Below is a small trained network, with its code and all its weights. Each question gives an input and a class and asks what happens when units are switched off, that is, made to give their printed mean instead of their output.

import numpy as np


def w(rows, s, z=0):
    codes = np.array(rows[::2]) - 128.0
    scale = np.full(codes.shape[1], s)
    scale[-1] = z or s
    return codes * scale


def norm(h):
    return h / np.sqrt((h * h).mean(-1, keepdims=True) + 1e-5)


def f(y):
    return np.maximum(y, 0)


def log_softmax(a):
    a = a - a.max(-1, keepdims=True)
    return a - np.log(np.exp(a).sum(-1, keepdims=True))


def net(x, mask):
    res = np.array(x, float).reshape(1, 2) / 4 @ E
    u = 0
    for l in range(4):
        y = f(norm(res) @ A[l][:, :-1].T + A[l][:, -1])
        res = res + np.where(mask[u : u + 6], y, B[l][:, -1]) @ B[l][:, :-1]
        u += 6
    return log_softmax(norm(res)[-1] @ U[:, :-1].T + U[:, -1])


A, B = {}, {}
E = w([
[41,159,2,145,114,144,47,180,192],'x0',
[159,93,21,62,2,149,219,165,205],'x1',
],0.0052)
A[0] = w([
[127,83,221,190,225,78,21,171,121,151],'0.n0',
[91,217,149,185,171,2,125,173,165,89],'0.n1',
[53,238,40,171,146,175,80,92,107,1],'0.n2',
[205,116,45,137,78,107,159,181,193,190],'0.n3',
[194,102,162,128,88,172,153,136,102,141],'0.n4',
[54,124,68,159,156,194,181,232,205,41],'0.n5',
],0.0038,0.0009)
B[0] = w([
[125,138,80,144,84,190,194,117,173,253],'0.n0',
[146,44,145,96,147,190,103,44,165,182],'0.n1',
[128,113,129,119,144,54,206,253,90,213],'0.n2',
[178,170,125,126,176,189,77,89,89,251],'0.n3',
[70,219,126,103,36,103,48,255,113,195],'0.n4',
[110,90,170,164,56,73,98,141,55,214],'0.n5',
],0.0052,0.0044)
A[1] = w([
[109,80,110,113,147,96,185,27,187,85],'1.n0',
[122,188,77,123,33,174,118,83,80,104],'1.n1',
[105,177,158,150,168,131,132,163,51,69],'1.n2',
[124,4,34,65,138,72,133,49,218,99],'1.n3',
[131,222,166,114,111,149,11,108,105,4],'1.n4',
[213,76,141,131,106,19,100,129,31,88],'1.n5',
],0.0047,0.0025)
B[1] = w([
[166,167,117,149,112,75,132,225,117,137],'1.n0',
[137,90,129,108,156,170,139,84,140,255],'1.n1',
[151,118,111,64,121,148,101,83,94,190],'1.n2',
[129,97,199,168,214,140,157,111,56,159],'1.n3',
[6,142,105,144,228,173,202,108,79,153],'1.n4',
[1,81,120,117,126,106,126,95,78,201],'1.n5',
],0.0066,0.0036)
A[2] = w([
[126,109,133,184,141,79,253,116,77,76],'2.n0',
[92,175,148,219,223,108,58,74,159,6],'2.n1',
[119,143,191,189,197,99,49,145,73,245],'2.n2',
[128,77,143,113,116,99,94,102,187,12],'2.n3',
[195,223,182,150,146,178,231,103,145,59],'2.n4',
[158,170,123,152,85,65,8,216,138,167],'2.n5',
],0.0051,0.0011)
B[2] = w([
[74,143,105,79,179,93,138,75,118,204],'2.n0',
[211,144,116,128,142,159,113,131,111,211],'2.n1',
[182,151,86,132,75,131,158,154,230,252],'2.n2',
[51,176,102,163,138,77,154,144,181,128],'2.n3',
[95,91,111,110,150,107,95,187,102,227],'2.n4',
[48,170,210,230,137,71,101,231,253,192],'2.n5',
],0.0066,0.0036)
A[3] = w([
[195,202,144,157,169,171,118,92,140,3],'3.n0',
[249,144,92,133,102,167,147,134,150,51],'3.n1',
[88,66,100,128,88,76,166,125,151,90],'3.n2',
[86,67,89,99,150,158,147,153,67,132],'3.n3',
[97,175,132,143,196,117,106,134,104,249],'3.n4',
[164,149,217,95,101,2,185,104,103,112],'3.n5',
],0.0082,0.0016)
B[3] = w([
[196,108,129,74,40,202,152,91,60,183],'3.n0',
[226,93,134,88,84,236,42,38,137,232],'3.n1',
[186,179,201,125,180,126,148,92,90,190],'3.n2',
[139,145,184,144,200,77,133,91,94,254],'3.n3',
[159,93,115,24,92,124,173,95,100,197],'3.n4',
[55,161,31,235,124,96,58,254,241,224],'3.n5',
],0.0065,0.0062)
U = w([
[206,118,105,78,90,200,103,93,124,141],'0',
[80,162,103,174,116,78,99,209,156,140],'1',
[97,136,174,91,207,76,164,77,46,129],'2',
[65,68,206,192,79,152,204,67,162,24],'3',
[50,43,207,211,44,152,247,55,160,16],'4',
[65,41,213,186,66,141,210,66,167,17],'5',
[62,18,196,194,64,143,216,77,150,14],'6',
[51,24,217,219,41,149,255,47,172,5],'7',
],0.019,0.023)

Each question gives the input, the list of numbers given to net, and the class t.
The units are the neurons (one row each of A and B). Each row of codes is followed by its name. A weight is (code - 128) times the scale printed after its matrix; where a second scale follows, it is the last column's (A, B and U).
mask holds one flag per neuron, layer by layer. A switched-off neuron (its flag False) gives its mean, the last column of its row in B, instead of its output. The means were averaged over made-up inputs and are rounded, as every weight is.
A unit's drop is (log p(t) with every unit on - log p(t) with that unit switched off) / (log p(t) with every unit on - log p(t) with every unit switched off).
most important unit: the unit with the biggest drop
top k neurons: the k neurons with the biggest drops, biggest first
top k neurons in layer l: the k neurons of layer l with the biggest drops, biggest first
drop of u: that unit's drop, to one decimal
input [1,-4], class 0: most important unit	2.n1
input [-8,-8], class 0: top 2 neurons in layer 3	[3.n0; 3.n3]
input [-4,-2], class 1: top 2 neurons	[0.n3; 3.n5]
input [4,0], class 1: top 2 neurons	[2.n5; 1.n1]
input [2,0], class 2: top 2 neurons	[1.n5; 0.n4]
input [2,-3], class 2: top 3 neurons	[0.n0; 0.n2; 0.n3]
input [0,3], class 2: top 2 neurons	[0.n0; 1.n4]
input [-6,5], class 1: top 2 neurons	[0.n0; 3.n5]
input [2,2], class 2: top 2 neurons	[0.n5; 0.n0]
input [-8,-3], class 1: drop of 3.n5	1.0
input [-2,2], class 2: drop of 1.n4	0.1
input [2,1], class 2: drop of 1.n5	0.7
input [-1,3], class 2: top 2 neurons in layer 0	[0.n3; 0.n0]
input [-2,-1], class 2: most important unit	2.n4
input [-6,-4], class 1: top 2 neurons	[3.n5; 0.n3]
